Here is a tiny trained network, its code and every weight. The questions are about switching its units off for an input and a class, where a switched-off unit gives its printed mean instead of its output.

import numpy as np


def w(rows, s, z=0):
    codes = np.array(rows[::2]) - 128.0
    scale = np.full(codes.shape[1], s)
    scale[-1] = z or s
    return codes * scale


def f(y):
    return np.maximum(y, 0)


def log_softmax(a):
    a = a - a.max(-1, keepdims=True)
    return a - np.log(np.exp(a).sum(-1, keepdims=True))


def net(x, mask):
    res = np.array(x, float).reshape(1, 7) / 4 @ E
    y = f(res @ A[0][:, :-1].T + A[0][:, -1])
    res = res + np.where(mask, y, B[0][:, -1]) @ B[0][:, :-1]
    return log_softmax(res[-1] @ U[:, :-1].T + U[:, -1])


A, B = {}, {}
E = w([
[70,112,92,175,4,57,84,209,146],'x0',
[39,102,162,190,146,114,110,141,36],'x1',
[146,118,240,168,155,133,85,161,113],'x2',
[154,166,135,173,102,115,53,17,221],'x3',
[120,204,184,215,18,172,173,124,3],'x4',
[54,75,63,224,108,150,233,80,121],'x5',
[47,80,187,133,147,171,133,176,154],'x6',
],0.0057)
A[0] = w([
[162,107,133,80,200,145,216,190,21,114],'N0',
[173,154,207,115,57,158,183,169,188,250],'N1',
[149,87,132,226,91,111,111,173,193,135],'N2',
[146,121,242,125,162,124,101,197,112,133],'N3',
[23,75,142,177,128,151,188,192,181,67],'N4',
[171,98,125,124,222,146,160,92,184,134],'N5',
[132,108,108,89,215,139,175,82,204,168],'N6',
[137,106,171,136,152,142,94,176,107,31],'N7',
[127,141,190,254,120,146,164,85,8,144],'N8',
],0.016,0.0017)
B[0] = w([
[111,126,9,133,56,19,121,153,159,221],'N0',
[134,116,60,102,129,155,128,27,144,176],'N1',
[125,126,85,155,114,41,153,132,174,178],'N2',
[155,139,244,151,169,172,128,184,151,196],'N3',
[79,125,138,153,146,96,130,157,2,212],'N4',
[103,120,199,184,159,123,142,52,166,202],'N5',
[154,137,216,199,166,123,134,60,133,211],'N6',
[115,139,175,146,136,135,127,175,170,163],'N7',
[91,97,96,110,162,145,149,12,19,250],'N8',
],0.016,0.017)
U = w([
[60,90,88,143,124,96,155,89,50,217],'0',
[170,155,28,89,26,95,123,138,193,207],'1',
[165,151,204,158,174,145,127,102,179,149],'2',
[92,131,157,138,124,100,122,235,107,3],'3',
[151,139,158,53,157,255,118,96,70,61],'4',
],0.0075,0.0031)

Each question gives the input, the list of numbers given to net, and the class t.
The units are the neurons (one row each of A and B). Each row of codes is followed by its name. A weight is (code - 128) times the scale printed after its matrix; where a second scale follows, it is the last column's (A, B and U).
mask holds one flag per neuron, in row order. A switched-off neuron (its flag False) gives its mean, the last column of its row in B, instead of its output. The means were averaged over made-up inputs and are rounded, as every weight is.
A unit's drop is (log p(t) with every unit on - log p(t) with that unit switched off) / (log p(t) with every unit on - log p(t) with every unit switched off).
The circuit of an input: a set's keep is (log p(t) with only the set's units on - log p(t) with every unit switched off) / (log p(t) with every unit on - log p(t) with every unit switched off). Starting from all 9 units, units are removed one at a time, each time the one whose removal leaves the highest keep (on an exact tie, the one counted first), for as long as the keep stays at least 0.8.
circuit, biggest first: the units of the circuit, biggest drop first
k most important neurons: the k neurons with the biggest drops, biggest first
drop of u: that unit's drop, to one decimal
input [6,1,-3,1,-6,0,-5], class 1: circuit, biggest first -> [N8; N4]
input [5,0,4,-8,-1,-7,-1], class 3: circuit, biggest first -> [N3; N0]
input [8,-6,8,-7,-4,2,1], class 3: 2 most important neurons -> [N8; N3]
input [-6,5,2,-8,3,-7,-2], class 3: 3 most important neurons -> [N3; N0; N7]
input [-4,-4,3,-2,3,-7,-6], class 1: circuit, biggest first -> [N6; N8]
input [7,0,7,5,-2,-1,6], class 3: circuit, biggest first -> [N8; N5]
input [-7,5,-8,-5,-4,-5,0], class 1: circuit, biggest first -> [N0; N8]
input [-3,3,-4,-8,0,3,-4], class 1: most important neuron -> [N0]
input [8,8,-7,-1,-5,-8,-1], class 1: 2 most important neurons -> [N8; N4]
input [7,2,3,7,-3,-4,2], class 1: 2 most important neurons -> [N6; N2]
input [6,6,-8,0,3,-7,1], class 1: 2 most important neurons -> [N8; N4]
input [0,4,-3,4,-4,-2,6], class 2: 2 most important neurons -> [N8; N0]
input [1,-8,-8,-2,4,-2,-8], class 1: 2 most important neurons -> [N8; N4]
input [8,-5,-7,1,5,0,-7], class 1: circuit, biggest first -> [N8]
input [-1,0,-4,1,5,-6,1], class 4: circuit, biggest first -> [N0; N2]
input [2,-3,-4,7,4,-4,-4], class 1: drop of N6 -> 0.1
input [-8,6,2,8,4,-2,0], class 4: drop of N0 -> 0.6
input [5,5,0,7,-4,-1,1], class 1: drop of N7 -> 0.0
